Here is a tiny trained network, its code and every weight. The questions are about switching its units off for an input and a target symbol, where a switched-off unit gives its printed mean instead of its output.

import numpy as np


def w(rows, s, z=0):
    codes = np.array(rows[::2]) - 128.0
    scale = np.full(codes.shape[1], s)
    scale[-1] = z or s
    return codes * scale


def f(y):
    return y / 2 * (1 + np.tanh(0.7978845608 * (y + 0.044715 * y**3)))


def softmax(a):
    e = np.exp(a - a.max(-1, keepdims=True))
    return e / e.sum(-1, keepdims=True)


def log_softmax(a):
    a = a - a.max(-1, keepdims=True)
    return a - np.log(np.exp(a).sum(-1, keepdims=True))


def net(x, mask):
    ids = ['αβδεζηθλμξπστφψω'.index(c) for c in x.split()]
    T = len(ids)
    res = E[ids] + P[:T]
    u = 0
    for l in range(2):
        r = res
        for j in range(2):
            rows = slice(2 * j, 2 * j + 2)
            q, k, v = (r @ M[l][rows].T for M in (Q, K, V))
            z = softmax(np.where(np.tri(T) > 0, q @ k.T / 2**0.5, -1e9)) @ v
            o = O[l][rows]
            res = res + np.where(mask[u + j], z, o[:, -1]) @ o[:, :-1]
        u += 2
        y = f(res @ A[l][:, :-1].T + A[l][:, -1])
        res = res + np.where(mask[u : u + 12], y, B[l][:, -1]) @ B[l][:, :-1]
        u += 12
    return log_softmax(res[-1] @ U[:, :-1].T + U[:, -1])


Q, K, V, O, A, B = {}, {}, {}, {}, {}, {}
E = w([
[175,123,171,122,162,98,82,151,111],'α',
[186,161,110,98,160,72,175,144,102],'β',
[165,190,126,84,124,69,207,184,144],'δ',
[153,145,200,83,134,94,108,196,119],'ε',
[134,173,58,57,4,111,53,117,159],'ζ',
[172,127,98,155,144,63,208,101,121],'η',
[39,91,107,141,112,149,123,84,253],'θ',
[138,118,67,147,89,254,196,202,90],'λ',
[217,99,175,20,63,177,139,67,176],'μ',
[189,107,117,142,174,70,130,64,83],'ξ',
[163,130,164,99,110,62,170,119,120],'π',
[66,145,188,75,192,195,195,49,121],'σ',
[169,141,146,95,152,89,126,149,100],'τ',
[118,120,209,65,126,49,112,116,61],'φ',
[25,221,115,182,95,69,64,165,178],'ψ',
[207,174,95,127,163,97,157,154,175],'ω',
],0.016)
P = w([
[254,174,118,176,181,151,11,106,74],'0',
[119,133,131,175,66,110,174,128,78],'1',
[122,140,126,178,74,107,171,117,65],'2',
[128,143,125,169,73,108,168,130,83],'3',
[134,160,110,166,72,117,185,126,90],'4',
[130,153,125,169,62,104,179,149,98],'5',
[138,143,144,169,61,93,169,133,78],'6',
[106,153,120,159,59,103,196,144,81],'7',
],0.009)
Q[0] = w([
[190,149,190,85,132,55,140,160,130],'0.h1',
[37,67,117,97,77,180,84,107,224],'0.h1',
[111,110,222,71,176,179,180,3,235],'0.h2',
[19,124,23,111,10,255,47,67,197],'0.h2',
],0.0097)
K[0] = w([
[179,142,128,70,166,151,95,120,124],'0.h1',
[70,95,157,135,86,97,127,135,185],'0.h1',
[134,94,176,93,135,115,185,62,151],'0.h2',
[63,86,140,132,3,60,181,175,138],'0.h2',
],0.014)
V[0] = w([
[177,254,13,114,252,236,65,137,158],'0.h1',
[76,164,64,117,131,115,155,98,45],'0.h1',
[136,29,162,133,189,116,46,52,53],'0.h2',
[158,135,61,186,150,24,203,20,132],'0.h2',
],0.0061)
O[0] = w([
[61,116,118,124,83,76,96,169,132,255],'0.h1',
[71,74,206,112,147,69,147,119,137,105],'0.h1',
[115,111,27,55,189,170,122,177,122,154],'0.h2',
[207,2,102,90,113,106,166,105,121,107],'0.h2',
],0.0094,0.0065)
A[0] = w([
[95,38,84,71,210,233,171,143,117,172],'0.n1',
[198,74,184,87,132,137,191,71,87,112],'0.n2',
[143,109,165,115,254,66,223,166,142,225],'0.n3',
[86,129,51,119,74,169,71,102,188,2],'0.n4',
[131,61,94,116,127,96,110,168,163,62],'0.n5',
[91,108,73,72,59,89,66,160,71,83],'0.n6',
[116,126,142,103,48,148,182,83,128,81],'0.n7',
[171,116,110,183,134,164,104,164,165,148],'0.n8',
[99,185,66,65,149,7,102,211,141,86],'0.n9',
[142,125,175,51,133,140,107,114,213,83],'0.n10',
[167,96,123,152,228,194,11,57,151,126],'0.n11',
[152,87,158,138,119,164,113,241,62,134],'0.n12',
],0.0073,0.0068)
B[0] = w([
[113,162,203,103,88,141,26,155,231,144],'0.n1',
[65,176,112,120,90,154,119,242,177,149],'0.n2',
[161,101,185,82,73,154,31,69,82,185],'0.n3',
[107,171,45,167,35,148,171,99,145,121],'0.n4',
[3,53,27,60,25,77,189,112,128,132],'0.n5',
[233,133,21,213,136,140,153,116,169,191],'0.n6',
[174,154,59,147,241,223,90,123,181,141],'0.n7',
[59,132,77,100,107,51,178,125,131,132],'0.n8',
[128,64,139,184,190,116,56,78,112,253],'0.n9',
[156,108,58,161,85,160,197,149,84,120],'0.n10',
[98,198,109,66,162,72,116,149,225,133],'0.n11',
[128,163,59,111,128,118,197,55,149,186],'0.n12',
],0.0074,0.011)
Q[1] = w([
[97,135,136,172,141,232,171,54,250],'1.h1',
[172,136,63,109,137,88,128,146,128],'1.h1',
[158,107,151,101,176,55,136,217,13],'1.h2',
[26,131,178,174,174,229,136,132,225],'1.h2',
],0.014)
K[1] = w([
[119,95,165,159,84,168,254,64,150],'1.h1',
[187,169,96,70,124,76,99,105,166],'1.h1',
[91,147,90,107,203,72,82,190,118],'1.h2',
[118,74,178,194,148,181,207,129,122],'1.h2',
],0.014)
V[1] = w([
[147,75,164,243,16,118,110,177,156],'1.h1',
[188,93,123,33,9,137,235,74,156],'1.h1',
[248,63,158,168,97,202,96,16,28],'1.h2',
[167,197,254,90,109,64,178,102,148],'1.h2',
],0.0059)
O[1] = w([
[92,139,126,124,86,109,87,230,164,111],'1.h1',
[126,84,83,127,171,100,59,172,89,1],'1.h1',
[44,168,75,53,117,51,180,123,148,88],'1.h2',
[141,185,2,142,130,144,14,106,128,68],'1.h2',
],0.0085,0.009)
A[1] = w([
[61,55,133,27,195,114,191,253,89,87],'1.n1',
[137,59,38,117,77,82,60,212,60,125],'1.n2',
[24,171,93,180,132,153,122,163,211,191],'1.n3',
[134,103,77,38,148,13,182,183,78,2],'1.n4',
[189,25,124,64,217,137,224,71,87,91],'1.n5',
[190,86,85,61,189,125,104,76,151,151],'1.n6',
[223,54,80,2,111,135,189,211,126,173],'1.n7',
[227,40,188,77,158,55,177,176,143,154],'1.n8',
[74,58,167,149,171,62,188,72,68,174],'1.n9',
[99,129,46,224,228,143,154,241,35,161],'1.n10',
[128,238,102,156,57,150,52,154,157,92],'1.n11',
[90,122,70,20,175,120,203,68,54,148],'1.n12',
],0.0067,0.0091)
B[1] = w([
[205,64,251,43,77,74,136,33,81,146],'1.n1',
[179,162,134,120,92,190,215,117,177,207],'1.n2',
[173,85,91,150,158,138,104,29,54,224],'1.n3',
[254,81,68,97,195,178,125,99,86,158],'1.n4',
[76,120,137,44,142,137,117,120,212,228],'1.n5',
[68,77,138,191,51,151,186,134,114,191],'1.n6',
[112,176,99,192,107,109,56,167,57,212],'1.n7',
[105,79,172,163,157,137,155,214,166,254],'1.n8',
[151,198,64,122,179,101,115,156,130,236],'1.n9',
[71,106,143,92,119,101,191,97,50,147],'1.n10',
[91,102,158,89,135,90,196,155,124,207],'1.n11',
[87,185,131,132,162,186,43,167,65,153],'1.n12',
],0.0094,0.0075)
U = w([
[150,90,127,104,192,163,201,99,192,11],'α',
[151,124,169,171,190,169,95,170,98,71],'β',
[47,187,111,122,209,112,114,184,142,235],'δ',
[85,135,185,45,111,182,60,76,119,224],'ε',
[130,164,60,47,62,75,155,99,196,231],'ζ',
[182,129,100,96,214,130,85,133,91,126],'η',
[184,134,68,203,182,97,155,179,148,1],'θ',
[125,212,78,175,84,204,57,197,103,199],'λ',
[86,157,166,211,122,32,49,115,115,182],'μ',
[187,113,134,115,111,172,142,127,114,16],'ξ',
[80,117,128,139,153,167,220,122,50,63],'π',
[240,254,157,175,181,166,138,94,115,47],'σ',
[174,42,39,184,170,155,42,52,158,149],'τ',
[147,106,172,101,168,83,145,113,114,17],'φ',
[87,82,111,127,108,140,116,153,160,104],'ψ',
[109,173,175,123,86,152,167,156,140,14],'ω',
],0.0078,0.005)

Each question gives the input, a string of symbols that net reads in full, and the target symbol t.
The units are the heads (2 rows each of Q, K, V and O) and the neurons (one row each of A and B). Each row of codes is followed by its name. A weight is (code - 128) times the scale printed after its matrix; where a second scale follows, it is the last column's (O, A, B and U).
mask holds one flag per unit, layer by layer, with each layer's heads first. A switched-off unit (its flag False) gives its mean, the last column of its rows in O or B, instead of its output. The means were averaged over made-up inputs and are rounded, as every weight is.
A unit's drop is (log p(t) with every unit on - log p(t) with that unit switched off) / (log p(t) with every unit on - log p(t) with every unit switched off).
The circuit of an input: a set's keep is (log p(t) with only the set's units on - log p(t) with every unit switched off) / (log p(t) with every unit on - log p(t) with every unit switched off). Starting from the 12 units with the biggest drops (on a tie, the unit counted first), units are removed one at a time, each time the one whose removal leaves the highest keep (on an exact tie, the one counted first), for as long as the keep stays at least 0.8.
units of the circuit, in order: the units of the circuit, biggest drop first
most important unit: the unit with the biggest drop
top k neurons: the k neurons with the biggest drops, biggest first
which heads matter: for each layer, one digit per head in row order, 1 if its drop is at least 0.15 and else 0, layers parted by /
input δ ε λ β π φ τ δ, target ζ: units of the circuit, in order : (1.h2, 0.h2)
input τ σ β ε δ ω, target δ: most important unit : 1.h2
input η ψ η τ ψ ω, target ξ: top 2 neurons : (1.n1, 1.n2)
input η η π, target ξ: top 4 neurons : (1.n1, 1.n2, 0.n2, 1.n4)
input τ δ ε η λ π τ, target δ: units of the circuit, in order : (1.h2, 0.h2, 1.n12, 1.n9)
input ζ ξ δ, target φ: top 2 neurons : (1.n1, 0.n6)
input δ δ α, target ζ: which heads matter : 01 / 01
input θ θ τ ζ ω ε α δ, target β: which heads matter : 00 / 01
input λ η θ π, target μ: units of the circuit, in order : (0.h2, 0.h1)
input σ ξ δ α ε λ π, target τ: top 3 neurons : (0.n1, 0.n11, 0.n9)
input δ τ σ φ θ λ, target π: units of the circuit, in order : (1.n10, 0.n3)
input β μ β, target η: which heads matter : 11 / 01
input τ ε φ σ ε τ λ φ, target δ: units of the circuit, in order : (1.h2, 1.n12, 1.n9)
input α δ α δ λ θ μ, target λ: units of the circuit, in order : (1.n7, 0.n9, 1.h1)
input φ β σ ε β ε, target ε: which heads matter : 11 / 10
input ζ σ ε τ π, target φ: which heads matter : 10 / 11
input ε ε ε, target σ: which heads matter : 01 / 10
input λ φ ε δ, target μ: top neuron : (0.n9)
input δ λ α τ, target ζ: which heads matter : 01 / 01
input σ θ ε β, target τ: most important unit : 0.n11
input α δ ε, target α: top 2 neurons : (0.n11, 1.n5)
input θ ξ ε π ξ, target β: which heads matter : 00 / 01
input α τ λ η φ α, target α: top 2 neurons : (0.n11, 1.n5)
input α δ β ζ ψ δ τ, target α: which heads matter : 01 / 11
input θ θ σ ε ε ε δ θ, target τ: which heads matter : 00 / 10
input η ξ ε, target ξ: which heads matter : 01 / 10
input ξ δ δ, target ψ: top 3 neurons : (0.n1, 0.n11, 1.n7)
